Below is a small trained network, with its code and all its weights. Each question gives an input and a class and asks what happens when units are switched off, that is, made to give their printed mean instead of their output.

import numpy as np


def w(rows, s, z=0):
    codes = np.array(rows[::2]) - 128.0
    scale = np.full(codes.shape[1], s)
    scale[-1] = z or s
    return codes * scale


def f(y):
    return y / 2 * (1 + np.tanh(0.7978845608 * (y + 0.044715 * y**3)))


def log_softmax(a):
    a = a - a.max(-1, keepdims=True)
    return a - np.log(np.exp(a).sum(-1, keepdims=True))


def net(x, mask):
    res = np.array(x, float).reshape(1, 4) / 4 @ E
    y = f(res @ A[0][:, :-1].T + A[0][:, -1])
    res = res + np.where(mask, y, B[0][:, -1]) @ B[0][:, :-1]
    return log_softmax(res[-1] @ U[:, :-1].T + U[:, -1])


A, B = {}, {}
E = w([
[186,177,196,144,200],'x0',
[144,90,192,4,107],'x1',
[141,21,164,182,131],'x2',
[208,105,39,112,127],'x3',
],0.011)
A[0] = w([
[170,132,148,53,117,74],'N0',
[60,116,83,194,150,66],'N1',
[9,218,185,119,138,133],'N2',
[127,63,208,70,98,63],'N3',
[198,121,188,164,179,46],'N4',
[61,147,169,150,100,50],'N5',
[109,134,75,218,152,95],'N6',
[36,130,185,147,169,66],'N7',
[66,145,70,96,42,166],'N8',
[115,42,140,173,103,119],'N9',
[184,220,159,108,209,173],'N10',
[218,104,87,120,128,60],'N11',
[122,158,117,211,183,127],'N12',
[67,252,115,71,135,11],'N13',
[95,174,81,149,150,69],'N14',
[166,111,172,145,194,148],'N15',
[67,85,90,108,98,29],'N16',
[180,203,158,122,170,69],'N17',
[197,172,169,140,187,61],'N18',
[145,81,175,66,119,70],'N19',
[125,137,113,159,131,28],'N20',
[138,151,118,204,114,96],'N21',
[125,142,111,187,128,65],'N22',
[112,198,98,85,136,2],'N23',
[170,120,45,83,156,43],'N24',
[111,189,100,159,112,62],'N25',
[147,32,178,177,142,6],'N26',
[144,119,94,139,141,52],'N27',
[125,148,111,190,144,114],'N28',
[199,81,50,128,174,74],'N29',
[120,108,129,34,124,49],'N30',
[103,71,115,203,181,78],'N31',
[156,101,169,32,150,135],'N32',
[179,124,187,151,207,94],'N33',
[54,101,221,178,102,115],'N34',
[155,33,182,178,165,38],'N35',
[63,151,184,157,108,44],'N36',
[195,198,159,124,181,107],'N37',
[233,145,68,120,116,152],'N38',
[182,100,81,131,145,46],'N39',
[49,139,67,96,74,96],'N40',
[71,77,76,135,50,33],'N41',
[109,78,136,147,105,230],'N42',
],0.012,0.0068)
B[0] = w([
[105,164,163,94,163,189],'N0',
[91,139,146,99,128,184],'N1',
[200,96,153,190,95,232],'N2',
[90,162,157,127,150,211],'N3',
[112,83,88,75,55,180],'N4',
[156,114,162,107,52,155],'N5',
[79,149,163,114,160,215],'N6',
[173,96,195,137,49,175],'N7',
[100,72,71,184,130,240],'N8',
[151,154,57,112,147,186],'N9',
[111,85,77,146,158,247],'N10',
[172,106,217,136,28,180],'N11',
[86,137,168,114,184,210],'N12',
[193,210,76,93,130,209],'N13',
[102,192,141,69,132,168],'N14',
[105,99,83,165,121,189],'N15',
[85,91,101,56,22,164],'N16',
[125,100,88,103,81,186],'N17',
[95,62,117,93,68,189],'N18',
[62,169,176,100,158,192],'N19',
[101,153,156,11,49,128],'N20',
[103,151,164,110,150,178],'N21',
[80,174,154,97,115,159],'N22',
[158,204,83,26,59,162],'N23',
[183,150,171,134,47,183],'N24',
[113,183,142,55,123,164],'N25',
[186,219,60,54,113,173],'N26',
[133,132,162,79,80,134],'N27',
[89,142,157,109,161,179],'N28',
[153,113,169,131,98,204],'N29',
[91,177,154,75,150,190],'N30',
[117,189,128,76,150,180],'N31',
[72,160,156,134,211,232],'N32',
[73,71,87,130,69,195],'N33',
[199,103,160,171,96,200],'N34',
[183,195,49,56,144,185],'N35',
[155,103,183,115,40,160],'N36',
[88,56,72,135,72,206],'N37',
[197,107,197,218,108,231],'N38',
[149,127,166,90,54,160],'N39',
[126,66,82,123,103,210],'N40',
[82,52,112,99,27,193],'N41',
[152,108,84,173,182,195],'N42',
],0.011)
U = w([
[76,44,63,123,115,82],'0',
[247,111,245,143,112,110],'1',
[36,197,204,99,171,107],'2',
[220,214,33,100,145,170],'3',
[162,77,100,250,249,247],'4',
[160,145,130,176,181,87],'5',
],0.013,0.014)

Each question gives the input, the list of numbers given to net, and the class t.
The units are the neurons (one row each of A and B). Each row of codes is followed by its name. A weight is (code - 128) times the scale printed after its matrix; where a second scale follows, it is the last column's (A, B and U).
mask holds one flag per neuron, in row order. A switched-off neuron (its flag False) gives its mean, the last column of its row in B, instead of its output. The means were averaged over made-up inputs and are rounded, as every weight is.
A unit's drop is (log p(t) with every unit on - log p(t) with that unit switched off) / (log p(t) with every unit on - log p(t) with every unit switched off).
The circuit of an input: a set's keep is (log p(t) with only the set's units on - log p(t) with every unit switched off) / (log p(t) with every unit on - log p(t) with every unit switched off). Starting from the 12 units with the biggest drops (on a tie, the unit counted first), units are removed one at a time, each time the one whose removal leaves the highest keep (on an exact tie, the one counted first), for as long as the keep stays at least 0.8.
units of the circuit, in order: the units of the circuit, biggest drop first
most important unit: the unit with the biggest drop
top k neurons: the k neurons with the biggest drops, biggest first
drop of u: that unit's drop, to one decimal
input [8,4,-7,-5], class 0: most important unit -> N37
input [2,-7,8,-7], class 3: top 2 neurons -> [N35 N26]
input [1,6,1,-6], class 1: top 3 neurons -> [N34 N2 N7]
input [2,-8,-1,7], class 2: top 2 neurons -> [N6 N12]
input [3,1,2,-1], class 4: top 2 neurons -> [N41 N16]
input [6,6,1,2], class 0: top 2 neurons -> [N37 N33]
input [8,8,-3,5], class 0: top 2 neurons -> [N37 N10]
input [-3,-8,8,-4], class 2: top 3 neurons -> [N6 N12 N1]
input [-3,-6,0,5], class 2: top 2 neurons -> [N6 N2]
input [0,6,-2,6], class 1: top 2 neurons -> [N38 N11]
input [-5,6,-6,-2], class 2: top 2 neurons -> [N30 N32]
input [2,-3,2,-3], class 4: drop of N38 -> 0.1
input [3,-5,-8,-7], class 3: drop of N23 -> 0.5
input [5,-6,8,4], class 3: drop of N26 -> 0.5
input [1,4,1,4], class 1: units of the circuit, in order -> [N8]
input [-5,8,3,7], class 2: drop of N30 -> 0.2
